Here is a tiny trained network, its code and every weight. The questions are about switching its units off for an input and a class, where a switched-off unit gives its printed mean instead of its output.

import numpy as np


def w(rows, s, z=0):
    codes = np.array(rows[::2]) - 128.0
    scale = np.full(codes.shape[1], s)
    scale[-1] = z or s
    return codes * scale


def norm(h):
    return h / np.sqrt((h * h).mean(-1, keepdims=True) + 1e-5)


def f(y):
    return y / 2 * (1 + np.tanh(0.7978845608 * (y + 0.044715 * y**3)))


def log_softmax(a):
    a = a - a.max(-1, keepdims=True)
    return a - np.log(np.exp(a).sum(-1, keepdims=True))


def net(x, mask):
    res = np.array(x, float).reshape(1, 4) / 4 @ E
    u = 0
    for l in range(4):
        y = f(norm(res) @ A[l][:, :-1].T + A[l][:, -1])
        res = res + np.where(mask[u : u + 10], y, B[l][:, -1]) @ B[l][:, :-1]
        u += 10
    return log_softmax(norm(res)[-1] @ U[:, :-1].T + U[:, -1])


A, B = {}, {}
E = w([
[193,145,36],'x0',
[253,96,197],'x1',
[161,183,122],'x2',
[71,14,10],'x3',
],0.0059)
A[0] = w([
[44,102,160,90],'L0N0',
[149,157,138,67],'L0N1',
[154,97,187,52],'L0N2',
[143,123,130,144],'L0N3',
[141,157,99,34],'L0N4',
[100,8,77,119],'L0N5',
[102,49,162,169],'L0N6',
[116,54,169,4],'L0N7',
[134,133,147,138],'L0N8',
[161,114,106,95],'L0N9',
],0.017,0.0023)
B[0] = w([
[40,124,152,195],'L0N0',
[183,139,125,148],'L0N1',
[162,48,128,176],'L0N2',
[144,131,123,136],'L0N3',
[131,89,85,134],'L0N4',
[194,250,76,254],'L0N5',
[68,153,66,185],'L0N6',
[99,126,49,156],'L0N7',
[156,109,131,141],'L0N8',
[136,168,116,145],'L0N9',
],0.022,0.0071)
A[1] = w([
[144,75,145,120],'L1N0',
[165,107,165,98],'L1N1',
[192,115,56,81],'L1N2',
[16,164,213,201],'L1N3',
[197,126,218,2],'L1N4',
[252,108,141,130],'L1N5',
[58,56,168,77],'L1N6',
[93,183,145,245],'L1N7',
[174,221,93,117],'L1N8',
[173,143,202,55],'L1N9',
],0.016,0.0013)
B[1] = w([
[186,118,99,141],'L1N0',
[177,122,140,153],'L1N1',
[112,234,224,207],'L1N2',
[58,16,168,188],'L1N3',
[180,64,174,192],'L1N4',
[231,197,90,240],'L1N5',
[59,62,44,158],'L1N6',
[121,43,91,170],'L1N7',
[7,145,43,255],'L1N8',
[156,48,128,169],'L1N9',
],0.018,0.01)
A[2] = w([
[30,166,176,230],'L2N0',
[116,92,153,90],'L2N1',
[135,116,105,76],'L2N2',
[133,119,54,71],'L2N3',
[141,106,125,141],'L2N4',
[9,81,216,254],'L2N5',
[124,56,81,187],'L2N6',
[128,189,118,55],'L2N7',
[124,30,144,102],'L2N8',
[93,24,74,239],'L2N9',
],0.016,0.0017)
B[2] = w([
[126,95,216,253],'L2N0',
[119,123,119,133],'L2N1',
[148,134,119,129],'L2N2',
[172,169,128,182],'L2N3',
[153,138,116,131],'L2N4',
[93,29,124,240],'L2N5',
[170,142,59,179],'L2N6',
[111,179,162,213],'L2N7',
[103,160,89,193],'L2N8',
[135,129,3,233],'L2N9',
],0.027,0.0059)
A[3] = w([
[73,150,165,133],'L3N0',
[134,109,124,81],'L3N1',
[150,246,6,145],'L3N2',
[135,120,77,165],'L3N3',
[105,114,189,171],'L3N4',
[102,74,86,49],'L3N5',
[146,120,111,121],'L3N6',
[141,196,37,159],'L3N7',
[158,118,117,107],'L3N8',
[185,31,70,6],'L3N9',
],0.014,0.0016)
B[3] = w([
[164,138,241,146],'L3N0',
[142,134,102,125],'L3N1',
[76,247,74,252],'L3N2',
[145,141,31,147],'L3N3',
[120,163,235,125],'L3N4',
[68,105,36,149],'L3N5',
[139,118,67,132],'L3N6',
[118,190,69,204],'L3N7',
[149,95,61,133],'L3N8',
[170,210,9,172],'L3N9',
],0.014,0.012)
U = w([
[86,207,123,215],'0',
[148,104,186,1],'1',
[251,129,143,151],'2',
[145,124,136,44],'3',
[110,130,213,117],'4',
[72,55,120,160],'5',
],0.023,0.01)

Each question gives the input, the list of numbers given to net, and the class t.
The units are the neurons (one row each of A and B). Each row of codes is followed by its name. A weight is (code - 128) times the scale printed after its matrix; where a second scale follows, it is the last column's (A, B and U).
mask holds one flag per neuron, layer by layer. A switched-off neuron (its flag False) gives its mean, the last column of its row in B, instead of its output. The means were averaged over made-up inputs and are rounded, as every weight is.
A unit's drop is (log p(t) with every unit on - log p(t) with that unit switched off) / (log p(t) with every unit on - log p(t) with every unit switched off).
unit that matters most: the unit with the biggest drop
top k neurons: the k neurons with the biggest drops, biggest first
top k neurons in layer l: the k neurons of layer l with the biggest drops, biggest first
drop of u: that unit's drop, to one decimal
input [-4,0,8,-4], class 2: unit that matters most : L0N5
input [1,5,7,1], class 2: top 2 neurons : L0N5, L0N6
input [-8,-7,0,7], class 5: top 2 neurons : L0N0, L1N5
input [-8,-4,-5,5], class 5: top 2 neurons in layer 0 : L0N0, L0N1
input [-2,4,-2,-2], class 2: top 2 neurons : L0N5, L0N0
input [4,-2,2,-1], class 4: top 2 neurons : L0N5, L0N2
input [-4,6,-7,-6], class 2: top 2 neurons : L0N0, L1N8
input [-8,3,3,-3], class 2: top 2 neurons in layer 0 : L0N2, L0N0
input [2,7,-4,-1], class 2: top 2 neurons : L0N5, L1N8
input [4,6,4,-5], class 2: drop of L0N5 : 0.4
input [-8,3,-6,-4], class 5: drop of L2N5 : 0.1
input [0,-8,0,1], class 5: drop of L2N5 : 0.1
input [-8,-1,2,2], class 5: drop of L0N0 : 0.2
input [-1,2,-1,-2], class 2: top neuron : L0N5
